[-12  10   8   4 -27  -3  -4 -36   0 -17   7 -38   0 -11  15   6  -8   5
 -21  15   1   2   1 -21  -8  -5 -11  -4   6] : (82)
[ -9  29   1  15 -16  11   0 -25  -9 -13   2  -5 -12 -15   1  10   9  -8
 -15 -11   1  10  -3  -3  -4   3   6   1  -1] : (61)
[ -6  17 -11   5 -23  11  -4  -7 -16 -11  -7   2 -11 -21  16   9  -1 -13
  -9  -3  -5  20   3  -1  -3  16  -4 -21  -4] : (60)
[ -2  16  -2  10 -15   5  -7 -30 -10  -7  -1  -4 -20 -16  18   8   6 -16
 -13 -11   3   2   3  -2  -7  20   7   4   5] : (85)
[ -8  16   0   7 -16   6  -6 -29  -4  -8  -2  -9 -10 -16   7   7   8  -4
 -11 -10   0   8   1   2  -3  16   7  -2   7] : (69)
[-19  16   1  13  -7  13   8 -12   1 -16   2 -23  -3 -11   1  10   6   6
 -14   4  -1   9  -4 -19  -2   0   9  -2   9] : (61)
[ -1  13 -10  15 -21  10  -5 -13 -14 -10  -4  -7 -12 -29  11   9   4 -12
  -5   2   1  14  11  -3  -4  19   2  -7 -10] : (60)
[ -2  19  -3   8 -14  -1 -17 -33  -6 -12   1 -29 -15 -15  15   2   3 -15
 -18   1  -2   3  14  -6  -7  23   8  -3   2] : (81)
[-10  14  -4  19 -16   7   1 -29  -6 -10  11 -20  -3 -13   5   6  13 -12
  -9   1   1  10   2  -9 -11  -1   1  10  14] : (90)
[ -9  12  14   4 -29 -12 -12 -16 -14 -18   4  -7   4  -9   5   7   3  -1
  -6  10  -1  24 -15  -6  -8   2 -15 -10  17] : (79)
[ 14  14   1   8 -15   4   0 -24  -5  -4   6   0  -7 -37  21   7  -1   2
 -16   2  -2  17  -1  -4 -18   0 -18   4   6] : (66)
[-29  23   5  12  -7  15   8 -27   2  -8  -5 -22 -27 -21   2   8  -3  -6
 -14 -10   4 -12  13 -10  -3   6  22   5  -5] : (75)
[-10  11  -1   0 -36  -5 -28 -25  -9 -20  -2 -29  -4  -9  19   6   6  -2
 -28  23  -5   4  -1  -9  -5  19   1 -18  -6] : (92)
[ -6  19   0  21  -7   6  -4 -39  -2  -2   3 -20 -18 -17  15   7   4 -10
 -10  -1   7   4  19 -14 -15   1   6   9   5] : (56)
[-11  11   5   3 -32   4  -8 -16 -14 -20  -1 -16  -2  -6   5   8  17   6
 -16   6  -4  15  -9  -7  -6  -1  -6  -9   5] : (92)
[ -5  22   1  13 -10   4  -2 -30  -8  -5  11   2 -16 -22  13  10   5 -16
 -16 -15   4  11   6   0  -4  14   3   5  -2] : (69)
[-15  12  14   1 -54  15  15 -22  -5  -4   5   2   2 -27   2  13   1  16
 -25 -12   0   2 -12  -5  -8 -13 -13  -3  -9] : (66)
[-15  21   1   8 -30  -1 -18 -17 -14 -32  -3 -28  -3   9  -2   6  21  -4
 -10  12  -3  10  -5 -10  -3  20   7   1  19] : (61)
[-12  17 -10  13 -12  -3   0  -6 -13 -15  -3  -6   0 -17   9   7  15  -6
 -11  13   3  34  -1  -6  -7   3  -8  -2  15] : (81)
[-14  23  -1  10 -28  19  -2  -3 -11 -22 -11 -17   2   1  -1   6  17  -5
  -7  -2  -3  16  -5  -7   2   4  16   2   8] : (69)
[ -8  13  19  11 -16   1  -3 -33  -4  -9  15  -9  -2 -19  14  11  10  -3
 -10   2  -3  14  -9  -1 -17   2 -15  13  20] : (79)
[ -7  20   3  20  -8   0   8 -29  -8  -1  18  -1  -3 -23  11  11   3  -4
  -3  -3   1  21   0  -3 -11  -3 -12  21  17] : (56)
[-16  12  10  13 -25  15   5 -29   8 -20   2 -54  -3   0  -3   3 -10  18
 -26  13  10 -14   5 -24  -4 -11  29  -8   3] : (82)
[-11  17   9  -6 -20   3 -11 -27 -12  -7   1  -7  -7  -7   8   9   9 -12
  -9 -11   1   1  -8  -2  -9  21   5   4   1] : (87)
[ -4  22 -15  20  -9  -2 -11 -36  -4 -10   5 -24 -21   4  13   6  11 -16
  -8   7   7  18  19 -10  -4  12  14  11  14] : (87)
[ -3  12  -7   6 -32  -6 -28 -27  -8 -14   5 -16  -5 -16  19  10   9  -3
 -11  10   2  16  -9  -6  -6  14 -10 -11  10] : (79)
[ -1  13   0   8 -26  -4 -13 -20 -20 -14  -6  -1 -18 -13  19  10   8 -20
 -10 -13  -3   6   3   6  -2  18  15  -2   3] : (81)
